Below are the code and all the weights of a small trained network. Each question names an input and a class and asks about switching units off, where a switched-off unit gives its printed mean instead of its output.

import numpy as np


def w(rows, s, z=0):
    codes = np.array(rows[::2]) - 128.0
    scale = np.full(codes.shape[1], s)
    scale[-1] = z or s
    return codes * scale


def norm(h):
    return h / np.sqrt((h * h).mean(-1, keepdims=True) + 1e-5)


def f(y):
    return np.maximum(y, 0)


def log_softmax(a):
    a = a - a.max(-1, keepdims=True)
    return a - np.log(np.exp(a).sum(-1, keepdims=True))


def net(x, mask):
    res = np.array(x, float).reshape(1, 8) / 4 @ E
    u = 0
    for l in range(2):
        y = f(norm(res) @ A[l][:, :-1].T + A[l][:, -1])
        res = res + np.where(mask[u : u + 9], y, B[l][:, -1]) @ B[l][:, :-1]
        u += 9
    return log_softmax(norm(res)[-1] @ U[:, :-1].T + U[:, -1])


A, B = {}, {}
E = w([
[135,154,156,154,116,194,158,127,180,151],'x0',
[129,75,141,57,28,109,179,140,143,108],'x1',
[140,123,77,210,148,103,129,153,165,204],'x2',
[76,24,126,176,123,166,99,168,162,193],'x3',
[54,165,109,62,179,140,79,148,121,86],'x4',
[179,131,86,143,207,101,147,194,114,115],'x5',
[64,123,149,99,152,178,216,225,157,56],'x6',
[180,171,253,122,96,153,117,123,165,223],'x7',
],0.0066)
A[0] = w([
[168,147,115,156,92,110,254,170,132,69,117],'L0N0',
[112,74,129,174,132,170,148,213,198,178,167],'L0N1',
[167,87,146,83,88,75,138,144,132,125,30],'L0N2',
[160,222,141,151,148,133,128,123,177,201,123],'L0N3',
[176,116,181,83,72,65,178,174,161,166,39],'L0N4',
[66,126,18,134,144,131,112,172,162,79,160],'L0N5',
[143,55,112,113,31,116,151,53,171,149,83],'L0N6',
[103,136,152,60,133,161,170,169,128,113,74],'L0N7',
[93,148,169,86,130,112,95,77,131,107,2],'L0N8',
],0.0096,0.0045)
B[0] = w([
[87,199,211,132,70,66,236,2,168,140,214],'L0N0',
[106,17,171,137,179,192,202,95,164,77,254],'L0N1',
[78,121,132,61,20,123,133,120,81,238,162],'L0N2',
[151,242,169,218,36,153,112,142,45,229,220],'L0N3',
[85,147,160,28,169,87,31,223,84,178,191],'L0N4',
[74,128,112,25,131,37,174,212,72,166,254],'L0N5',
[250,128,59,205,80,227,88,191,31,123,209],'L0N6',
[161,139,100,98,55,69,140,97,216,83,187],'L0N7',
[125,54,38,145,110,170,149,44,224,146,153],'L0N8',
],0.0065,0.0076)
A[1] = w([
[131,179,115,102,59,121,172,97,151,75,158],'L1N0',
[117,217,184,195,128,102,59,107,192,170,9],'L1N1',
[215,107,69,173,159,37,99,123,92,76,88],'L1N2',
[207,219,218,200,153,133,103,84,174,187,3],'L1N3',
[126,62,177,196,173,218,188,227,146,157,142],'L1N4',
[2,100,154,136,159,144,39,106,147,156,70],'L1N5',
[114,59,189,198,118,236,126,142,187,125,76],'L1N6',
[132,165,128,221,133,121,118,101,220,181,88],'L1N7',
[159,171,174,18,88,175,134,125,195,73,115],'L1N8',
],0.0083,0.003)
B[1] = w([
[147,134,117,167,168,155,179,118,162,144,221],'L1N0',
[190,189,187,180,117,131,176,125,128,107,193],'L1N1',
[131,83,136,145,184,149,78,154,151,91,164],'L1N2',
[84,182,102,132,140,114,156,129,88,73,234],'L1N3',
[167,56,106,130,104,176,78,11,208,144,254],'L1N4',
[141,141,122,113,77,104,210,102,178,158,164],'L1N5',
[157,108,21,150,127,127,66,140,77,107,215],'L1N6',
[113,150,168,161,117,166,117,140,139,77,181],'L1N7',
[89,89,182,147,214,133,160,122,178,77,214],'L1N8',
],0.012,0.0068)
U = w([
[213,59,99,189,86,228,41,49,148,138,158],'0',
[49,161,110,45,146,108,54,170,145,95,16],'1',
[168,254,201,219,111,182,184,87,107,88,122],'2',
[130,119,71,120,212,91,43,224,43,91,108],'3',
[75,64,130,68,202,92,245,109,213,82,189],'4',
[166,190,119,84,49,101,128,152,32,217,168],'5',
[142,122,245,37,85,143,106,162,125,164,3],'6',
],0.014,0.0056)

Each question gives the input, the list of numbers given to net, and the class t.
The units are the neurons (one row each of A and B). Each row of codes is followed by its name. A weight is (code - 128) times the scale printed after its matrix; where a second scale follows, it is the last column's (A, B and U).
mask holds one flag per neuron, layer by layer. A switched-off neuron (its flag False) gives its mean, the last column of its row in B, instead of its output. The means were averaged over made-up inputs and are rounded, as every weight is.
A unit's drop is (log p(t) with every unit on - log p(t) with that unit switched off) / (log p(t) with every unit on - log p(t) with every unit switched off).
The circuit of an input: a set's keep is (log p(t) with only the set's units on - log p(t) with every unit switched off) / (log p(t) with every unit on - log p(t) with every unit switched off). Starting from the 12 units with the biggest drops (on a tie, the unit counted first), units are removed one at a time, each time the one whose removal leaves the highest keep (on an exact tie, the one counted first), for as long as the keep stays at least 0.8.
units of the circuit, in order: the units of the circuit, biggest drop first
most important unit: the unit with the biggest drop
k most important neurons: the k neurons with the biggest drops, biggest first
k most important neurons of layer l: the k neurons of layer l with the biggest drops, biggest first
input [-8,-2,6,3,-1,8,-5,1], class 3: units of the circuit, in order -> [L1N4]
input [-4,1,6,-4,-1,0,-3,-6], class 3: units of the circuit, in order -> [L1N2, L1N4]
input [4,8,0,-1,-7,5,-3,-8], class 5: units of the circuit, in order -> [L1N8, L1N4]
input [-8,4,-6,-7,8,0,-7,8], class 4: 2 most important neurons -> [L1N8, L0N8]
input [2,1,3,1,-8,6,-6,8], class 2: 2 most important neurons of layer 0 -> [L0N3, L0N5]
input [-4,4,-4,0,2,-6,-1,1], class 0: 3 most important neurons -> [L0N6, L0N5, L0N8]
input [2,-2,-7,6,6,-3,2,8], class 4: 2 most important neurons -> [L1N8, L0N6]
input [-4,5,-1,2,0,-8,-2,-7], class 3: 4 most important neurons -> [L1N4, L0N6, L0N0, L0N3]
input [-5,5,1,-2,3,5,-7,-2], class 3: 2 most important neurons -> [L1N2, L1N4]
input [-1,5,0,2,4,6,-5,-2], class 3: 2 most important neurons of layer 0 -> [L0N0, L0N3]
input [-2,-1,-4,-6,3,7,1,3], class 4: 2 most important neurons -> [L1N8, L0N3]
input [2,7,-4,-6,-5,0,6,6], class 4: 2 most important neurons -> [L1N8, L0N3]
input [4,-5,-4,6,8,6,-4,5], class 2: 2 most important neurons of layer 0 -> [L0N3, L0N6]
input [-3,-2,0,0,2,0,3,-2], class 3: units of the circuit, in order -> [L0N1]
input [-8,-3,-4,5,-3,0,3,-4], class 3: 2 most important neurons of layer 0 -> [L0N5, L0N1]
input [4,-3,1,7,1,-4,-1,-8], class 4: 3 most important neurons of layer 0 -> [L0N5, L0N6, L0N3]
input [6,2,8,-1,-1,-7,5,4], class 0: 2 most important neurons of layer 1 -> [L1N4, L1N6]
input [4,5,2,-1,-6,8,-4,0], class 2: 4 most important neurons -> [L0N0, L0N5, L1N3, L1N6]
input [2,1,8,6,5,-5,-5,-7], class 4: 2 most important neurons -> [L0N5, L0N3]
input [4,-6,5,6,6,-8,0,-8], class 4: most important unit -> L0N5
input [-2,3,6,-1,8,7,-2,5], class 5: 2 most important neurons -> [L1N8, L0N0]
input [-1,8,-4,6,6,-2,2,8], class 4: 4 most important neurons -> [L1N8, L0N7, L0N3, L0N4]
input [0,0,8,-3,-8,0,-6,-3], class 2: 2 most important neurons of layer 1 -> [L1N4, L1N3]
input [-2,6,0,-8,3,-8,-7,0], class 0: 2 most important neurons -> [L0N6, L0N5]
input [4,8,8,-4,3,6,-7,0], class 5: 2 most important neurons of layer 1 -> [L1N8, L1N0]
input [6,2,2,-6,-1,2,-1,-6], class 4: 2 most important neurons -> [L0N3, L0N5]
